1: [ -1   0   0 -12  -6   0  -2 -18   1  -4   4   5  -1  -1   3   1 -12  -4
   1  -6  11   6  12   6  22   9   3   7   6  -1   3   3   9   3  13  10
   3  15   5   6  10   3   2  -3  -4   9  -1   6  -4   6  -2  12]
2: [  1  -7   1 -12  -8  -3  -4 -21  -6   3   3  -2   2   5   3   7  28  22
  19  12   6  -3   6  -5 -14   7  -1  -3  -3  10 -13   8   5  14   9  13
  12  26   4   0 -11  -4  -6 -18 -10 -23  -1 -17   1  -2  -6 -10]
3: [  2   4   7  27   7  14   3   7   6  -2   8  -3  -1   0   0  -1   3   1
   0   1  -8   2   0  -8   5 -17  -1  -1   8   2   3   0  -5  -1  -6  -3
  -5 -19  -2   3  12   1   1  -5  -4  -4  -9 -18   2 -34  -8 -17]
4: [-18 -12  -5 -29  -3  -8   3  -4  -5   1  -6   0   2   1   6  -3 -10  -2
  -2  -2  -1   4   7  17  27  16   6  22  21  22   7   4  -1  -4   7   1
   5   9  10   3  20  17   5  32   3  23   7  16   1  16   0   3]
5: [-11  -1   0  -1   3   0  -1 -33 -10 -11 -15  -7  -4   1   5   9  32  28
  15   9   2  -2   1  -6  -5   2  -2  13   6  35  16   3  10  12   9  -3
   8  13  10  14  33   8   1  19   0   0  -5 -11   1  -3   6   5] | 2 1 4
6: [ -6  10   1  -4   1  -1  -9 -21  -9  -5  -7  -1  -1   7   8   7  22  19
   1   9   2   2  -1  -3  -2  -6  -1   1  -4  20   2  12   8   3   5  -2
   0  10   3   9   9   8   1   3  -8  -2  -2  -1  -5   4   4   2] | 5 2 1
7: [-11   2  -3  -3   4  10   8  57   8   5  15   6   3  -1  -1  -8 -36 -36
 -23 -11 -12   1   8  17  36  19   1  19  12  10  -1   4  -7 -11 -13 -12
  -4 -26  -8  -7   5   5  -5  11   8  24   2  13   4  -5  -2 -18] | 4 3 1
8: [ -3   4   2  -4  -1   1   0  -8   1   4  -7   4   4  -4  -4  -3 -12  -5
   3  -7   5  -1   1   2  -3  -3  -1   5   8   0   9  -5   6  -5   9   3
   3   6   5  -1  13  -1  -1  -2   2   6  -3   4  -7   6   1   4] | 1 6 4
9: [-3  6 -1 -6  2  6  4  9  3  3  6  1 -1  1 -5  6 -4 -4  5 -1 -2  1 -1  3
 17  4  3  9 -4 -2 -2 -2  2 -4 -1 -3 -6 -2 -3 -3 -1 -7 -1  3 -1  0 -1  3
 -7 -3 -6 -8] | 8 1 3
10: [-10   7   6  -8  -4  -4   1   2  -6   0  -3  -4  -2  -2   0  -1 -18 -10
  -3   2 -13   1  -7   3   0 -10   1   2  -5  -2   1   3   2 -16 -12 -13
   4  -2   0  -2  16   4   8  20   0  16   5  17   2  16  13  -1] | 8 9 1
11: [-12  17   4  38   9   8   4  24  -2   0 -12  -7 -11   5   4  -5   8  14
   0  -9  -9  -5 -26 -22 -47 -23   0   2 -10 -14   2   0 -11 -29 -26 -17
 -13 -34 -11  -7 -10   9  -6  10 -10   3   8 -16  -3   8  -1  -7] | 3 10 9
12: [  8 -12   5   3   7   2   3  12   3   1   2   7   4   1 -10 -13 -24 -22
 -17 -16 -13  -3  -5   3  -1  -2   3   0  -6 -12 -11  -4  -6  -7  -9  -9
  -6  -8   0  -9   2  -5   2   8  13   6  12  21  -1  11   3  -4] | 10 9 8
13: [-17 -10 -12 -31  -4  -8  -2   5   1   2   3   1  -2   3  -5  -5 -14 -12
  -6  -2   1   9  13  18  37  27  10  20  12  10   8   2   5  -2  10   3
   6  10   1   4   7   2   3  17   1  22   8  26   6  19   1  -1] | 4 1 9
14: [ -2  25  -3 -12  -5  -9  -1 -19  -6  -1 -10  -5  -1   5   3  -1  -1  11
  -3   2  -6  -1 -11  -4 -11 -27   4 -18 -13 -34  -4  -2  -1  -8   8   4
  17  13   6  -3  -5   2  -2 -10 -18 -12  -2  -3   2  23  13  11] | 8 6 10
15: [  6  -5   1 -10   3  -8   0  -2  -4  -2   3   4   0  -1   4   0  -6 -12
  -5  -2   1   0   2   9  14   9 -12   7   4   1  -5   8  10   3   1   2
  -3   5  -3   3   8   6  -1   4   0  10   0   1   2   1   2  -2] | 1 9 8
16: [  5  10   5  -7   0  -9  -5   3   2   0   6  -3  -1  11   0   1   1 -11
   0  -5  -2   4   0  -1   8   0   9  -6  -6   4  -4  -2   7   0  -7  -1
   2  -4   5  -5  -1  -7  -4   6  -1   4  -2  -3   1  -1  -4  -2] | 9 15 8
17: [ -7   4   0  -7  -2   0  -2  -4  -3   3  -2  -2 -11   2   5  -2  -9  -1
   2  -2  -4   0  -6  -1  -4   1   1  -4   2   3   0   2  -2  -3  -1   3
  -3  -3  -4  -2   5   0  -2   4  -5  -2  -6  -1   5   4   1   8] | 8 16 9
18: [ 16   1  11  16   3   3   0 -25  -4  -9   1   4   0   0  -1  10  21  11
   4   4   0  -3 -17 -16 -29 -24  -7 -23  -7   4   0 -10   5   4   1   4
  -6  -3   3  10   5  -3   1  -8   0 -11 -12 -20  -1  -9  -7  13] | 6 17 3
19: [-3  3 -4 -2 -9 -3  1  0 -2 -2 -2  0 -4  0  0 -3 -4 10 -1 -2 -5 -4  4 -2
 -3 -1 -3 -1  2 -2  0  6 -1  4  0  7  1  4  1 -3  1 -9 -4  2  0  5  2  0
  1 10 -3  1] | 17 8 16
20: [ 0 -3 -4 -8 -3 -3  1 -9 -5 -5  4  0  6 -8  1  4  5 -9 -2  7  5  4  5  0
 14  6  3  2 -1  3 -2 -1  6  3  5  2  8 13  5  2  3  9  6 -4  0  2  0  1
  3 -5  5  0] | 15 1 8
21: [  1  18   1  -6  -5  -6   0  -9  -1   4   3   6   3  -3   7  -2  -8  -2
  -2  -7   3   5  -5   2 -11  -4   5  -4   0 -14   5  -6   4   3  10   9
   9  17   1  -5   9  -4  -7 -17  -6  -7   2  12  -2  21  13   6] | 8 19 17
22: [ -9   6  -1  -2  -6  -1   6   8  -4   3  -6  -5  -4   2   4  -3  -1  10
   6   1   1  -8   5  -2  -6   0   6   4  -2  -9   4  -1  -6  -8  -5  -8
   3  -6   0  -4 -11   3   1   2  -6  -3   3  -4   2   5   5 -11] | 19 17 9
23: [ -1  19  13  44  16  16   5  -4  -5   1 -12  -8  -2   1   6   2  10   7
   4   2 -11  -8 -25 -23 -28 -38   0   1   2   1  -5  -4  -3 -12 -16 -17
  -7 -28  -4  -1  12   4   6  17   0  -1  -2 -14  -5 -11   1  10] | 11 3 18
24: [ -2   6   8 -13  -5  -4   2 -20   0   2   5   4   6   1   7  -2   4   3
  -2   0   4   6  -3   6   4  -7  -4 -16   0  -3   0   3   1  -3   3  -2
   9   9  -2  -2  12  -1   1  -1  -1  -3   0  -4   3   6  12   8] | 17 20 8
25: [-10  -4  -4 -13  -3  -1   5   5  -2  -1  -2  -3  -7   0   1   1   2  14
  -4   6   4   0   7   3   2   6   1   6   4  -2   0   2   1   0   6   6
   2  11  -9 -11 -14  -1  -3  -4  -1  -7  -4   3  -4   1   7   2] | 19 22 17
26: [  7  12  10  26   4  -2  -2   0   2   4  -4  -4   1  -4  -1   9   6   8
   6  -4  -3  -2  -7 -12 -17  -4  -2  -2  -3   3  -2  -4  -2  -3 -13  -4
  -8 -18 -10  -5  -7  -2   1  -7  -1  -9  -4 -17   5 -10  -5  -3] | 3 22 17
27: [-9 -7 -2 -2  1  1  0  4 -3 -3  4 -1 -8 -3 -1  2  6 10  4 -3 -2  5 -7  3
 -4  2  7  7 11 15  8  6  8 -6 -1 -1  1  1  2  0 -3  0  0  1 -4  1 -2 -8
 -1 -3  1 -3] | 17 19 25
28: [ -8  -6  -2  24   6   9   1  -4  -4  -4  -5   1  -6  -6   8   4  14  13
  11   5  10   5 -10  -3   2   2   1  22  31  39  12  10   5  -6 -11  -7
  -7 -16  -1   8  27  15  12  12   7   3  -5 -13   2 -15 -13   7] | 27 5 3
29: [ -8  -4  -4 -28  -6  -3  -2   7  -4   3   7   6  -5  -1   0   0   3   0
   0  -1   5   2  14  10  27  15  -3   0  -3  10  -2   1   8   8  14   4
  10  15   5   2   0   2  -1   3  -3   1   4   9   1   9   2  -5] | 20 1 15
30: [ -2  11   2  -4  -9  -4   1   5  -1   3   0  -1  -3  -3   5  -1   6   8
   3   0  -1  -2  -2  -3 -11  -5  -5   2  -3  -7  -4   0  -6  -8   2 -12
   2  -5   4   3  -7   1   1  -6 -10   1   1  -6  -5   0   2  -4] | 22 19 17
31: [  8  -6   0  -7 -10  -7   2   0   2   0   2   3  -1   0  -3  -3 -12  -5
  -7   5   5  -1   2   0  -9   0  -2  -5  -5 -22  -6  -1  -1  -1   7  13
   8  15  -5   9 -16  -7 -12 -24  -1  -8   1  12   3  14   3  -4] | 21 19 25
32: [-12 -13  -3  10   9  10   1  -3   2   5 -12 -16  -4   1  -1  -1  13  10
   2   8  -8  -6  -2 -12  -6  -3   3  13  16  37   8   8  -2  -2  -8 -14
  -1 -16   5   0  26  14  10  29  11   5   6 -13   0 -16  -4  -2] | 28 27 5
33: [-12 -12  -8 -30  -6  -5 -10   8  -5  -5   2   2  -2   0   7   1   0   1
   5  -2  -3   9   8  20  25  19  -6   6   8   6   3   9   6   8   9   3
   4   9   5   2   1  -4   2  17   3   8   9   7  -3   6   3  -6] | 29 13 15
34: [ -3  -3  -4  -3  -3   1   5   2   0   3  10   2  -2   2  -2  -3   3  -1
  -3  -7  -1   4  10   2  25   8   4  18   6  21   4   1   9   1   2  -6
  -8  -5   4  -1   7   4   0  18   3   5   0   0  -2 -11  -8 -13] | 9 15 27
35: [  0  14   2  23  15   8   9 -13  -1  -3  -4  -3  -1  -1  -1  -1   4  -7
   2  -5 -10   0 -18 -12 -15 -27  -2 -12  -4  -1   5  -4   2  -4  -5 -12
  -5 -26   0  -7  24   1  -2   8   8   5  -5 -11  -4  -8  -3   3] | 23 26 3
36: [ -2   3   3 -11   1   1   4  -2  -4  -3   0  -5  -5  -3  -2   4   2   0
  -2   2  -2   1  -1   4  10  -2   5  14  11  22   6  -3   3  -7  -1  -2
  -4  -5   7  -1   9  -1   0   5  10   2  -5   2  -3 -16  -6   1] | 34 27 9
37: [ -9   3   8  10  -3  -3  -2  -9   2  -2  -3  -2   0  -2   3   1  21  13
   9  -1   8   2  -5  -9   5  -5   3  12  16  22  14  11   8  -2   1   0
  -1  -3   6   3  19   6   1  -1  -2   3  -6 -19   3 -42 -11  -2] | 28 36 27
38: [ -9  17   4   5  -5   2  -4  10   4  -5 -11   3  -5  -1  -2   0   2   4
  -4  -3  -5  -5 -15  -4  -1  -9   5  -5  -4 -16   1   0 -13 -16  -6  -7
  -4 -17  -9   2 -15   2  -2  -3 -16  -3   4   0  -2   5   4  -2] | 30 22 17
39: [ -8  10   3  24  12   9  -5   3   0   0 -21  -3  -7  -2  -3  -1  13   8
   6  -8  -2  -2 -20 -14 -30 -17 -12  -4  -5  -2  -6   7  -2 -12 -17  -8
  -8 -12  -6   0   4  11   6  17  -2   0  -4 -16   4  -6  -2   7] | 23 26 35
40: [-18  10  10  10  10  13   5  -3  -3  -4 -13  -1   3   6   6   4   8   9
   4  -3   5   3  -4   5  -3  -3   3  23  29  44  15   8  12  -6  -9  -1
   1 -11   4   8  28   9   5  16   3  -2  -5  -9  -8 -19   0   6] | 28 32 37
41: [ 15  10  -1 -20 -11  -9  -5 -16  -3   1  17   2   1   6  -2 -13  -7 -15
  -7   1   4   3  15   5   2   5  -2 -16 -22 -48 -12  -9   3   6  12   8
   9   9  -2  -3 -21 -20  -7 -31 -11  -5   2   8  -1  21   5  -1] | 31 21 14
42: [  9  19   1  -6  -2  -7  -2 -17   2  -3 -10  -6  -4  -4   6  -2  -9 -10
  -8  -8  -7   5 -14  -9 -19 -31   1 -18 -12 -28  -5   0   0  -6   6   3
  -3   3   0   8   7   2   1  -2  -7   8  -3  16  -2  22  22  25] | 14 21 24
43: [ -2  -5   4   2   2   5  -7  23   8   4   9   8   2  -2  -4  -7 -27 -33
 -15 -12  -3   1  -2   8   6   8   1   2  -5  -6  -1  -9  -1   2 -14  -5
  -6 -11 -14  -7 -17 -10  -2  -9   6  11  11  19   1  19  -1  -1] | 12 9 16
44: [ -4  14   4  -8  -3   0   2  -3  -3  -3  -1   4   0   0   6   4  11  11
   2   2   7   0  -6  -1   0   3   3  10  10  14  15  11  -9  -5   0 -11
  -4   3  -1   4  16   1  -2   2  -3  -1   3   2   7 -13  -1   6] | 36 27 17
45: [  5  16   5  10   3   7  -1 -14  -1   0  -2  -7   8   2  -3   0  -1  -3
   3   1   4  -5  -6 -10  -2 -13  -5 -13  -5  -2   2   1  -8  -4 -10  -4
  -3 -12  -4   0   6  -1 -11 -12  -9  -3 -11  -6   6  -9   8   2] | 26 17 30
46: [ -3   3  10   3   3   4   0 -10  -2   0  -2  -2  -6  -3  -5  -4   6   4
  -4  -4  -3   4  -4   3   4  -5  -2  12   8  17   5   4   3  -6   1  -5
   4   3   4   3  14   4   8  16  -3  -2  -2  -3   2 -10   4   2] | 36 27 44
47: [ -2  -8   1 -17 -10  -8   0 -14  -2   1  -1   1   8  -6   1   2   1  -1
  -4   0   4  -8  -1  -4  -6   0  -2  -2   1   4  -1  -5   9   0  10   6
   3  16   7   5  11   7  -1   3   1   7  -2  17   5  16  10   4] | 8 20 24
48: [  9  -6   1   6   4  -1   3  23   2   4   6   8   2   3  -1  -9 -13 -11
  -7  -6  -7  -2   1   0  -6   2   5   0  -5 -27  -6  -7 -12  -5  -4  -3
   0 -13  -7 -11 -21  -5  -6  -4   8  -7   1   4   0   5   5  -1] | 12 43 22
49: [ -6  13   3 -12   3  -3   0  -2   3   3   5  -1  -3   2   6   2  -4   3
   4   0  -5   6   4  13  16   5   1  -9  -3  -1   4   5  -2 -10   2   1
   1   1   2  -2   2   6  -2  16 -10   2   4   5  -5  -6  -1   1] | 9 17 16
50: [ -7  -3  -3   4   1 -10  -9 -20  -9  -4  -3 -11   2  -3   5   2  14  24
   7   4 -10  -4   0 -11 -22 -11  -3 -12 -13   1   3  -3   0   9  11   0
   7  15  14   4  -7   2  10   8   2 -15  -1  -7  -8   8   2   6] | 6 19 30
51: [  0   6  -1 -19  -9 -12  -4   2  -4   2  -2   6  -7  -1   0  -4 -18   1
  -5  -2   4  -3   1   8  -9  -1  -2  -9 -16 -35  -6  -5  -3  -5   4  11
   6  24  -1   5 -19   1   0 -12 -10  -7   6  19   0  35  15  -4] | 31 21 41
52: [  9   1   6 -31  -2  -7  -4 -56   0  -2   3   3   4  -3  -3   6   7  -4
   3  -8  13  11   9   9  20   1  -4  -4   5   8   3   5  22  15  28   8
  18  33  10   4  22  -9 -12 -13   9   2   1  -1  -2  -5  -2   7] | 1 24 20
53: [-12  -8  -3   7 -10  -3  -1  -2  -7  -2   2  -1  -3   3   2   1   1   4
  -3  -6   4   5   1   4  11  17   0  18  14  22  13   4  -4   1  -6   1
   4   1   4  -6  -1   4   1  13  13   4  -2   3  -1   2   3   2] | 27 34 36
54: [ -1  16   2  15   4   2   2  10  -3  -3  -4  -6  -2   2   6   2  -8   3
   1  -4  -8  -4  -4  -9  -6 -10   3  -8 -11  -3   4   9   0 -13 -17 -10
  -3 -19   2  -2  -3  -1  -4  -8  -4 -11  -5  -8   1 -10  -2   2] | 26 45 38
55: [  7  22  10  15   7  -1   1  -3   4  -1  -2   4   3   2   2 -10 -13  -3
  -8  -5 -15  -9 -15 -18 -34 -35  -8 -33 -28 -56 -13  -7  -7 -12  -4  -5
  -3  -9  -5   3 -12  -5   4 -24   0  -7  -4   7   7  13   8  10] | 42 14 38
56: [ -1   8   2  12   4   5   3   4   4  -1   1  -4   2  -2  -2  -2   2  -1
   5  -3  -4  -2  -7  -1   1  -5   0   1  -3   3  -2  -2   0 -14 -14  -2
  -4 -19   4   3   8  -2   4  -2  -1   0  -4  -2   0  -7   4  -4] | 54 45 9
57: [ -4  16  -5  -5  -4  -5  -4 -30  -4  -2  -6  -2  -2   2   2   0   0   5
  -1   9  -3   7  -5  -1 -11 -18   0  -9  -2  -5   4   2  -2  -4  11  -6
   5  17   8   5   9   9   1   1  -5  -2   1  -8  -4   7  15  16] | 24 6 14
58: [  0  -2   1  -1   1  -3   1  13  -2   9   6   3   0   3  -5  -1  -9  -6
   0  -5  -7  -3   6   6   9   2  -2  -5 -11 -21  -6 -10  -7  -5   1  -5
   5  -1  -3  -4 -19 -14  -8   2  -2  -1   1   3  -3   9   3  -8] | 48 9 22
59: [  3   1  -2 -37  -5 -11  -2 -13   5   0  -1   5  -2   0  -6  -3 -22 -13
 -13  -2  -4   0   6   7  14   5   1 -25 -16 -34 -10  -4   0   6  21  12
  12  24   4   0  -2  -5  -3  -2   7   3   6  29   1  35  11   5] | 51 41 31
60: [ -9   0   9   0  -8  -3  -5   8   0  -2  -4  -4   3  -2  -2   4   0  -2
  -3  -3  -2   2  -2   2  -3   1   0  10  12  12   7   2   2   1 -12  -1
   0   1  -3  -8  15   7   6  15   3   2   2  -1   5   0   0  -7] | 46 27 53
61: [-12   0  -9 -11   1  -5   3  19   9   7   8   7  -2  -2  -8 -12 -18 -26
 -14  -7   3   6  13  14  19   9   1  10   4  -3  -3  -1  -3  -3   2  -4
   1   6  -2   0   1  -1   4  -3  -2  17  12  23   1  12   4   0] | 43 13 15
62: [ -2   0  -7   2  -1   1  -1   9   8  -2   5   6  -3   1  -5  -4 -14 -10
  -3   6   3   6  11   9  22  13   1   4   7   2   9   6   9   6  -4   3
   4   2  -2   1  -2   4  -3   1   1   1   4   1  -7  -2  -2  -4] | 9 15 20
63: [ 15   9  -3   7  -7   0   1  -7   4  -3   1  -3   1  -5  -2   8   0   5
  -3   4   2   5  -6  -4 -10 -18  -5 -13  -8  -7  -3  -2   6   2   4   1
  -4  -4   6   2  -1  -4   3 -16  -8 -10 -12 -10  -6  -6 -11  10] | 45 30 18
64: [ -4   9  -6   1  -2  -2   3  -2   1   2   0   2   2   1   4   1   3   7
   1  -2   2  -3   3  -1  -6 -10  -4   1  -2  -5  -7   2   4  -8   0  -4
   3  -1   4   2  -3  -2   6  -3  -6   3   6  -4  -1   8   1   0] | 30 19 22
